Below are the code and all the weights of a small trained network. Each question names an input and a target symbol and asks about switching units off, where a switched-off unit gives its printed mean instead of its output.

import numpy as np


def w(rows, s, z=0):
    codes = np.array(rows[::2]) - 128.0
    scale = np.full(codes.shape[1], s)
    scale[-1] = z or s
    return codes * scale


def norm(h):
    return h / np.sqrt((h * h).mean(-1, keepdims=True) + 1e-5)


def f(y):
    return y / 2 * (1 + np.tanh(0.7978845608 * (y + 0.044715 * y**3)))


def softmax(a):
    e = np.exp(a - a.max(-1, keepdims=True))
    return e / e.sum(-1, keepdims=True)


def log_softmax(a):
    a = a - a.max(-1, keepdims=True)
    return a - np.log(np.exp(a).sum(-1, keepdims=True))


def net(x, mask):
    ids = ['ΓΛΨΩηξτφ'.index(c) for c in x.split()]
    T = len(ids)
    res = E[ids] + P[:T]
    u = 0
    for l in range(2):
        q, k, v = (norm(res) @ M[l].T for M in (Q, K, V))
        z = softmax(np.where(np.tri(T) > 0, q @ k.T / 4**0.5, -1e9)) @ v
        res = res + np.where(mask[u], z, O[l][:, -1]) @ O[l][:, :-1]
        u += 1
        y = f(norm(res) @ A[l][:, :-1].T + A[l][:, -1])
        res = res + np.where(mask[u : u + 12], y, B[l][:, -1]) @ B[l][:, :-1]
        u += 12
    return log_softmax(norm(res)[-1] @ U[:, :-1].T + U[:, -1])


Q, K, V, O, A, B = {}, {}, {}, {}, {}, {}
E = w([
[107,47,127],'Γ',
[147,109,242],'Λ',
[75,92,104],'Ψ',
[252,89,154],'Ω',
[200,71,173],'η',
[85,86,89],'ξ',
[141,80,196],'τ',
[179,52,167],'φ',
],0.018)
P = w([
[68,43,78],'0',
[187,233,135],'1',
[87,20,201],'2',
[245,195,208],'3',
[84,9,206],'4',
[184,232,138],'5',
[81,2,217],'6',
[186,230,136],'7',
],0.0089)
Q[0] = w([
[115,96,172],'0.h1',
[100,18,251],'0.h1',
[173,116,129],'0.h1',
[80,232,172],'0.h1',
],0.013)
K[0] = w([
[196,121,203],'0.h1',
[132,56,249],'0.h1',
[223,198,185],'0.h1',
[94,157,145],'0.h1',
],0.013)
V[0] = w([
[139,223,109],'0.h1',
[84,137,150],'0.h1',
[203,21,255],'0.h1',
[81,139,147],'0.h1',
],0.0056)
O[0] = w([
[138,150,156,82],'0.h1',
[151,134,112,124],'0.h1',
[193,254,52,254],'0.h1',
[144,122,123,121],'0.h1',
],0.0075,0.0084)
A[0] = w([
[151,96,158,63],'0.n1',
[77,168,122,123],'0.n2',
[6,143,164,85],'0.n3',
[112,66,230,23],'0.n4',
[117,189,205,96],'0.n5',
[191,76,178,182],'0.n6',
[92,86,70,3],'0.n7',
[147,55,179,124],'0.n8',
[71,184,134,144],'0.n9',
[91,109,122,67],'0.n10',
[72,196,118,178],'0.n11',
[45,89,109,124],'0.n12',
],0.015,0.0057)
B[0] = w([
[185,155,87,139],'0.n1',
[209,94,131,120],'0.n2',
[245,64,167,148],'0.n3',
[72,188,46,163],'0.n4',
[91,79,50,163],'0.n5',
[128,122,71,255],'0.n6',
[71,148,174,143],'0.n7',
[186,170,51,190],'0.n8',
[205,103,92,123],'0.n9',
[139,158,148,127],'0.n10',
[227,88,120,132],'0.n11',
[136,168,162,173],'0.n12',
],0.012,0.0093)
Q[1] = w([
[2,76,166],'1.h1',
[183,204,67],'1.h1',
[111,45,123],'1.h1',
[21,141,65],'1.h1',
],0.02)
K[1] = w([
[161,250,134],'1.h1',
[107,66,69],'1.h1',
[122,145,163],'1.h1',
[70,232,105],'1.h1',
],0.021)
V[1] = w([
[131,26,151],'1.h1',
[153,104,145],'1.h1',
[157,60,175],'1.h1',
[3,113,85],'1.h1',
],0.016)
O[1] = w([
[115,86,46,184],'1.h1',
[123,71,109,106],'1.h1',
[167,69,76,37],'1.h1',
[44,249,123,254],'1.h1',
],0.014,0.0026)
A[1] = w([
[11,61,78,148],'1.n1',
[137,134,245,238],'1.n2',
[85,198,152,102],'1.n3',
[138,98,109,107],'1.n4',
[156,81,47,125],'1.n5',
[109,143,80,72],'1.n6',
[97,169,159,140],'1.n7',
[109,153,21,133],'1.n8',
[104,58,158,251],'1.n9',
[175,112,251,129],'1.n10',
[105,129,161,120],'1.n11',
[72,124,202,168],'1.n12',
],0.024,0.011)
B[1] = w([
[207,139,232,163],'1.n1',
[69,34,215,194],'1.n2',
[191,116,111,202],'1.n3',
[155,137,107,149],'1.n4',
[114,234,95,245],'1.n5',
[53,139,176,149],'1.n6',
[188,129,146,177],'1.n7',
[33,27,84,247],'1.n8',
[177,32,217,178],'1.n9',
[4,59,158,170],'1.n10',
[154,140,170,127],'1.n11',
[142,166,223,151],'1.n12',
],0.015,0.013)
U = w([
[175,209,242,162],'Γ',
[95,223,148,162],'Λ',
[200,58,142,187],'Ψ',
[254,155,107,189],'Ω',
[218,201,35,82],'η',
[64,76,195,165],'ξ',
[8,73,83,1],'τ',
[153,49,25,77],'φ',
],0.016,0.0065)

Each question gives the input, a string of symbols that net reads in full, and the target symbol t.
The units are the heads (4 rows each of Q, K, V and O) and the neurons (one row each of A and B). Each row of codes is followed by its name. A weight is (code - 128) times the scale printed after its matrix; where a second scale follows, it is the last column's (O, A, B and U).
mask holds one flag per unit, layer by layer, with each layer's heads first. A switched-off unit (its flag False) gives its mean, the last column of its rows in O or B, instead of its output. The means were averaged over made-up inputs and are rounded, as every weight is.
A unit's drop is (log p(t) with every unit on - log p(t) with that unit switched off) / (log p(t) with every unit on - log p(t) with every unit switched off).
The circuit of an input: a set's keep is (log p(t) with only the set's units on - log p(t) with every unit switched off) / (log p(t) with every unit on - log p(t) with every unit switched off). Starting from the 12 units with the biggest drops (on a tie, the unit counted first), units are removed one at a time, each time the one whose removal leaves the highest keep (on an exact tie, the one counted first), for as long as the keep stays at least 0.8.
units of the circuit, in order: the units of the circuit, biggest drop first
unit that matters most: the unit with the biggest drop
k most important neurons: the k neurons with the biggest drops, biggest first
k most important neurons of layer l: the k neurons of layer l with the biggest drops, biggest first
input φ η φ Ω, target η: 2 most important neurons	(0.n12; 0.n4)
input τ φ τ ξ τ τ Γ ξ, target ξ: units of the circuit, in order	(0.n12; 0.h1)
input ξ τ τ Ψ Λ η, target τ: unit that matters most	0.h1
input Λ τ φ, target φ: 4 most important neurons	(0.n6; 1.n8; 1.n5; 0.n12)
input ξ φ Ψ Λ η Γ Ψ φ, target τ: 2 most important neurons of layer 0	(0.n7; 0.n3)
input Ω Λ Ψ ξ, target Ψ: units of the circuit, in order	(1.h1; 0.n6; 0.n12)
input η ξ τ τ, target Ω: 2 most important neurons	(0.n5; 0.n4)
input η ξ Ψ ξ Γ ξ ξ φ, target Ω: 4 most important neurons	(0.n4; 0.n12; 1.n8; 0.n5)
input Γ ξ Λ φ, target Λ: 2 most important neurons	(0.n7; 0.n12)
input η Ω Λ Λ Λ τ, target Ω: units of the circuit, in order	(1.h1; 1.n8)
input ξ Λ ξ φ, target τ: units of the circuit, in order	(0.h1; 1.h1; 0.n3)
input ξ φ τ, target τ: 2 most important neurons	(1.n8; 0.n8)
input ξ τ τ τ Λ Λ, target τ: 2 most important neurons	(1.n8; 0.n7)
input Ω Ω Λ Γ, target Ψ: units of the circuit, in order	(1.h1)
input Γ Ω Λ τ φ Λ Λ φ, target Λ: units of the circuit, in order	(1.h1; 0.h1)
input η φ Λ, target Λ: units of the circuit, in order	(0.n4; 1.h1)
input Λ Λ ξ Ψ τ τ Λ Ψ, target Γ: 4 most important neurons of layer 0	(0.n12; 0.n4; 0.n5; 0.n8)
input Ω φ η Λ Ω Λ, target Ψ: 2 most important neurons	(0.n5; 0.n4)
input η ξ φ Ω Ω Λ, target Ω: 3 most important neurons	(0.n4; 0.n5; 0.n12)
input Λ Λ η Γ ξ η, target Γ: 2 most important neurons of layer 0	(0.n5; 0.n12)
